Below is a small trained network, with its code and all its weights. Each question gives an input and a class and asks what happens when units are switched off, that is, made to give their printed mean instead of their output.

import numpy as np


def w(rows, s, z=0):
    codes = np.array(rows[::2]) - 128.0
    scale = np.full(codes.shape[1], s)
    scale[-1] = z or s
    return codes * scale


def norm(h):
    return h / np.sqrt((h * h).mean(-1, keepdims=True) + 1e-5)


def f(y):
    return y / 2 * (1 + np.tanh(0.7978845608 * (y + 0.044715 * y**3)))


def log_softmax(a):
    a = a - a.max(-1, keepdims=True)
    return a - np.log(np.exp(a).sum(-1, keepdims=True))


def net(x, mask):
    res = np.array(x, float).reshape(1, 8) / 4 @ E
    u = 0
    for l in range(3):
        y = f(norm(res) @ A[l][:, :-1].T + A[l][:, -1])
        res = res + np.where(mask[u : u + 3], y, B[l][:, -1]) @ B[l][:, :-1]
        u += 3
    return log_softmax(norm(res)[-1] @ U[:, :-1].T + U[:, -1])


A, B = {}, {}
E = w([
[100,150,152,74,199,89,216,112,130,116],'x0',
[132,124,80,217,95,152,132,121,216,2],'x1',
[105,22,239,195,78,225,162,191,104,100],'x2',
[65,131,86,129,44,173,83,201,122,141],'x3',
[128,186,169,62,49,44,142,223,85,174],'x4',
[61,140,170,152,167,60,247,87,78,161],'x5',
[157,75,108,108,166,249,165,189,237,139],'x6',
[208,112,108,189,202,102,53,132,109,175],'x7',
],0.0043)
A[0] = w([
[75,158,183,150,19,148,2,200,124,100,164],'L0N1',
[74,163,193,166,144,153,168,78,125,175,125],'L0N2',
[59,131,142,85,69,244,162,153,162,77,4],'L0N3',
],0.0059,0.0031)
B[0] = w([
[59,158,30,206,125,187,238,61,78,150,253],'L0N1',
[107,97,163,254,74,47,131,70,221,151,181],'L0N2',
[92,19,88,81,241,90,198,142,211,112,208],'L0N3',
],0.0082,0.004)
A[1] = w([
[164,138,111,235,99,253,138,207,202,185,34],'L1N1',
[90,139,120,193,170,140,157,74,84,57,255],'L1N2',
[97,32,234,186,145,170,170,82,133,146,185],'L1N3',
],0.0055,0.003)
B[1] = w([
[138,177,206,57,196,43,78,134,89,254,175],'L1N1',
[133,206,169,115,23,117,107,80,237,150,254],'L1N2',
[207,44,224,165,184,157,147,220,108,153,248],'L1N3',
],0.0083,0.0054)
A[2] = w([
[137,136,58,151,176,184,96,147,200,148,201],'L2N1',
[137,133,90,151,118,172,63,52,110,42,126],'L2N2',
[89,196,173,36,129,2,125,114,119,162,252],'L2N3',
],0.006,0.002)
B[2] = w([
[177,154,72,124,112,26,84,126,164,34,208],'L2N1',
[109,150,250,91,121,185,93,93,56,107,146],'L2N2',
[254,182,97,193,157,113,118,170,222,141,254],'L2N3',
],0.0086,0.0044)
U = w([
[199,223,75,148,133,42,99,124,179,144,177],'0',
[1,155,71,179,22,208,185,92,21,192,114],'1',
[158,64,254,215,127,108,182,117,181,152,220],'2',
[137,145,183,127,85,203,55,57,148,55,91],'3',
[126,84,250,90,188,164,72,172,49,190,76],'4',
[170,68,82,70,177,90,60,108,24,96,4],'5',
[43,31,80,68,181,167,182,209,141,27,129],'6',
],0.0095,0.0045)

Each question gives the input, the list of numbers given to net, and the class t.
The units are the neurons (one row each of A and B). Each row of codes is followed by its name. A weight is (code - 128) times the scale printed after its matrix; where a second scale follows, it is the last column's (A, B and U).
mask holds one flag per neuron, layer by layer. A switched-off neuron (its flag False) gives its mean, the last column of its row in B, instead of its output. The means were averaged over made-up inputs and are rounded, as every weight is.
A unit's drop is (log p(t) with every unit on - log p(t) with that unit switched off) / (log p(t) with every unit on - log p(t) with every unit switched off).
The circuit of an input: a set's keep is (log p(t) with only the set's units on - log p(t) with every unit switched off) / (log p(t) with every unit on - log p(t) with every unit switched off). Starting from all 9 units, units are removed one at a time, each time the one whose removal leaves the highest keep (on an exact tie, the one counted first), for as long as the keep stays at least 0.8.
units of the circuit, in order: the units of the circuit, biggest drop first
most important unit: the unit with the biggest drop
top k neurons: the k neurons with the biggest drops, biggest first
k most important neurons of layer l: the k neurons of layer l with the biggest drops, biggest first
input [5,4,4,1,0,0,0,-4], class 6: top 2 neurons => L0N3, L2N3
input [0,0,7,-5,1,7,5,5], class 4: most important unit => L1N3
input [-8,-3,3,6,-7,-8,-2,4], class 1: top 2 neurons => L0N1, L2N3
input [-7,-6,2,4,4,6,5,3], class 4: top 2 neurons => L1N1, L1N2
input [-6,5,-4,1,-4,-3,-6,6], class 3: units of the circuit, in order => L2N2, L2N3
input [-5,-6,-4,5,-4,3,2,-6], class 6: top 2 neurons => L1N1, L0N3
input [5,2,7,6,3,7,7,7], class 4: units of the circuit, in order => L1N1, L1N3
input [1,-4,6,8,2,-2,5,1], class 6: top 2 neurons => L0N3, L0N2
input [-8,8,1,-4,-3,2,-4,8], class 3: 2 most important neurons of layer 0 => L0N2, L0N3
input [4,4,3,-6,-5,-5,-2,2], class 3: 2 most important neurons of layer 0 => L0N2, L0N3
input [1,2,-7,5,6,-1,6,-5], class 6: units of the circuit, in order => L1N2, L0N3
input [-7,-7,6,3,8,4,-8,8], class 1: top 2 neurons => L0N1, L1N1
input [3,4,7,-1,1,-6,-6,-6], class 1: top 3 neurons => L0N1, L2N3, L1N2
input [-5,8,2,0,-5,-6,-3,4], class 3: top 2 neurons => L2N2, L2N3
input [-6,5,-3,3,-3,-6,-4,2], class 3: units of the circuit, in order => L2N2
input [7,3,-2,-6,-5,-1,7,-7], class 6: units of the circuit, in order => L2N3, L0N3
input [0,3,5,-7,-6,-7,8,-6], class 6: units of the circuit, in order => L0N3, L2N3
input [2,-4,4,2,-1,-8,0,0], class 1: top 2 neurons => L0N1, L2N3
input [-1,1,0,3,4,3,1,-4], class 6: top 2 neurons => L0N3, L1N1
input [5,7,4,5,2,3,6,-2], class 6: units of the circuit, in order => L0N3
input [-1,8,1,-4,4,1,6,7], class 0: top 4 neurons => L1N3, L0N2, L2N3, L0N3
